Below are the code and all the weights of a small trained network. Each question names an input and a target symbol and asks about switching units off, where a switched-off unit gives its printed mean instead of its output.

import numpy as np


def w(rows, s, z=0):
    codes = np.array(rows[::2]) - 128.0
    scale = np.full(codes.shape[1], s)
    scale[-1] = z or s
    return codes * scale


def f(y):
    return np.maximum(y, 0)


def softmax(a):
    e = np.exp(a - a.max(-1, keepdims=True))
    return e / e.sum(-1, keepdims=True)


def log_softmax(a):
    a = a - a.max(-1, keepdims=True)
    return a - np.log(np.exp(a).sum(-1, keepdims=True))


def net(x, mask):
    ids = ['γδεζηξσ'.index(c) for c in x.split()]
    T = len(ids)
    res = E[ids] + P[:T]
    u = 0
    for l in range(3):
        q, k, v = (res @ M[l].T for M in (Q, K, V))
        z = softmax(np.where(np.tri(T) > 0, q @ k.T / 2**0.5, -1e9)) @ v
        res = res + np.where(mask[u], z, O[l][:, -1]) @ O[l][:, :-1]
        u += 1
        y = f(res @ A[l][:, :-1].T + A[l][:, -1])
        res = res + np.where(mask[u : u + 4], y, B[l][:, -1]) @ B[l][:, :-1]
        u += 4
    return log_softmax(res[-1] @ U[:, :-1].T + U[:, -1])


Q, K, V, O, A, B = {}, {}, {}, {}, {}, {}
E = w([
[70,255,160,180],'γ',
[124,7,126,159],'δ',
[201,140,101,158],'ε',
[207,47,184,115],'ζ',
[37,96,235,161],'η',
[214,247,197,167],'ξ',
[122,146,217,177],'σ',
],0.0084)
P = w([
[113,134,83,228],'0',
[140,151,133,38],'1',
[158,92,140,169],'2',
[180,164,159,6],'3',
[169,95,174,175],'4',
[175,167,138,17],'5',
],0.014)
Q[0] = w([
[206,211,153,82],'L0H0',
[80,147,164,2],'L0H0',
],0.0074)
K[0] = w([
[101,117,94,106],'L0H0',
[32,139,1,237],'L0H0',
],0.0099)
V[0] = w([
[178,96,196,231],'L0H0',
[158,93,254,119],'L0H0',
],0.0099)
O[0] = w([
[106,156,2,47,254],'L0H0',
[91,64,149,14,130],'L0H0',
],0.0081,0.0068)
A[0] = w([
[207,64,94,172,167],'L0N0',
[164,142,119,71,2],'L0N1',
[60,218,101,141,107],'L0N2',
[9,100,142,206,225],'L0N3',
],0.011,0.0028)
B[0] = w([
[232,67,127,174,233],'L0N0',
[38,68,110,142,253],'L0N1',
[158,123,70,159,223],'L0N2',
[8,81,98,156,174],'L0N3',
],0.011,0.0051)
Q[1] = w([
[171,93,119,155],'L1H0',
[139,89,254,198],'L1H0',
],0.0062)
K[1] = w([
[162,164,83,20],'L1H0',
[156,140,254,46],'L1H0',
],0.0068)
V[1] = w([
[36,180,166,136],'L1H0',
[208,254,155,60],'L1H0',
],0.0071)
O[1] = w([
[133,99,158,254,24],'L1H0',
[84,211,132,98,2],'L1H0',
],0.0087,0.0099)
A[1] = w([
[174,100,156,73,181],'L1N0',
[154,99,110,142,3],'L1N1',
[12,144,151,115,197],'L1N2',
[20,107,131,189,30],'L1N3',
],0.011,0.0034)
B[1] = w([
[121,201,42,119,245],'L1N0',
[165,88,149,181,176],'L1N1',
[180,142,223,213,157],'L1N2',
[121,230,139,2,161],'L1N3',
],0.008,0.011)
Q[2] = w([
[181,143,220,143],'L2H0',
[18,173,2,145],'L2H0',
],0.0048)
K[2] = w([
[174,137,200,95],'L2H0',
[95,244,8,253],'L2H0',
],0.006)
V[2] = w([
[200,155,156,213],'L2H0',
[39,181,2,224],'L2H0',
],0.0067)
O[2] = w([
[196,205,131,179,155],'L2H0',
[137,98,254,15,255],'L2H0',
],0.0083,0.0074)
A[2] = w([
[3,142,98,116,102],'L2N0',
[156,128,104,88,140],'L2N1',
[77,157,132,64,142],'L2N2',
[129,146,251,105,2],'L2N3',
],0.011,0.0069)
B[2] = w([
[96,168,18,177,158],'L2N0',
[127,167,151,160,249],'L2N1',
[70,134,165,254,233],'L2N2',
[202,51,111,218,142],'L2N3',
],0.0094,0.012)
U = w([
[145,115,221,186,31],'γ',
[97,136,78,160,136],'δ',
[134,27,116,140,9],'ε',
[156,215,184,70,237],'ζ',
[200,141,100,186,11],'η',
[154,106,68,1,142],'ξ',
[100,59,200,41,255],'σ',
],0.0098,0.0043)

Each question gives the input, a string of symbols that net reads in full, and the target symbol t.
The units are the heads (2 rows each of Q, K, V and O) and the neurons (one row each of A and B). Each row of codes is followed by its name. A weight is (code - 128) times the scale printed after its matrix; where a second scale follows, it is the last column's (O, A, B and U).
mask holds one flag per unit, layer by layer, with each layer's heads first. A switched-off unit (its flag False) gives its mean, the last column of its rows in O or B, instead of its output. The means were averaged over made-up inputs and are rounded, as every weight is.
A unit's drop is (log p(t) with every unit on - log p(t) with that unit switched off) / (log p(t) with every unit on - log p(t) with every unit switched off).
The circuit of an input: a set's keep is (log p(t) with only the set's units on - log p(t) with every unit switched off) / (log p(t) with every unit on - log p(t) with every unit switched off). Starting from the 12 units with the biggest drops (on a tie, the unit counted first), units are removed one at a time, each time the one whose removal leaves the highest keep (on an exact tie, the one counted first), for as long as the keep stays at least 0.8.
units of the circuit, in order: the units of the circuit, biggest drop first
most important unit: the unit with the biggest drop
k most important neurons: the k neurons with the biggest drops, biggest first
k most important neurons of layer l: the k neurons of layer l with the biggest drops, biggest first
input γ η ξ ε, target η: units of the circuit, in order : (L1H0 L0N3)
input η ε σ ε ε η, target ε: most important unit : L1H0
input ξ ε ζ ε ε σ, target γ: 2 most important neurons : (L2N2 L2N3)
input η η ζ η γ ε, target ε: units of the circuit, in order : (L1H0 L0N3 L0N1)
input ξ ε ξ ζ, target γ: 2 most important neurons : (L2N2 L2N3)
input γ ε δ δ σ δ, target η: 2 most important neurons of layer 1 : (L1N1 L1N0)
input η ε ε γ, target ε: units of the circuit, in order : (L1H0 L0N3 L2N1)
input ξ ξ ζ ζ η, target δ: 4 most important neurons : (L0N3 L1N3 L2N0 L1N2)
input ε ε η, target δ: 2 most important neurons : (L1N3 L1N0)
input η ζ ξ, target ζ: 3 most important neurons of layer 0 : (L0N3 L0N1 L0N2)
input δ ξ ξ ε ε σ, target ξ: 2 most important neurons : (L0N3 L2N2)
input σ η ε ξ ε ζ, target σ: 4 most important neurons : (L0N1 L0N2 L0N0 L0N3)
input ζ ε γ, target γ: 2 most important neurons : (L1N2 L0N3)
input γ γ ε ζ ζ γ, target η: 2 most important neurons : (L0N3 L1N0)
input δ δ γ, target γ: units of the circuit, in order : (L0H0 L0N3 L1N2)
input δ ε ζ γ, target ξ: 3 most important neurons of layer 0 : (L0N3 L0N0 L0N2)
input γ γ ζ, target ξ: units of the circuit, in order : (L2N2)
input ε δ ξ ξ γ ε, target ζ: units of the circuit, in order : (L0H0 L2H0 L0N0)
input ξ δ δ γ ζ ξ, target γ: 2 most important neurons : (L2N2 L2N3)
input ε ε ε ε ε δ, target ζ: most important unit : L0H0
input ε ε ε η γ ζ, target ζ: 3 most important neurons of layer 0 : (L0N0 L0N2 L0N3)
input σ ξ ε ξ, target σ: 3 most important neurons : (L0N1 L0N3 L0N0)
input ξ ε δ ζ, target γ: 2 most important neurons : (L2N2 L0N2)
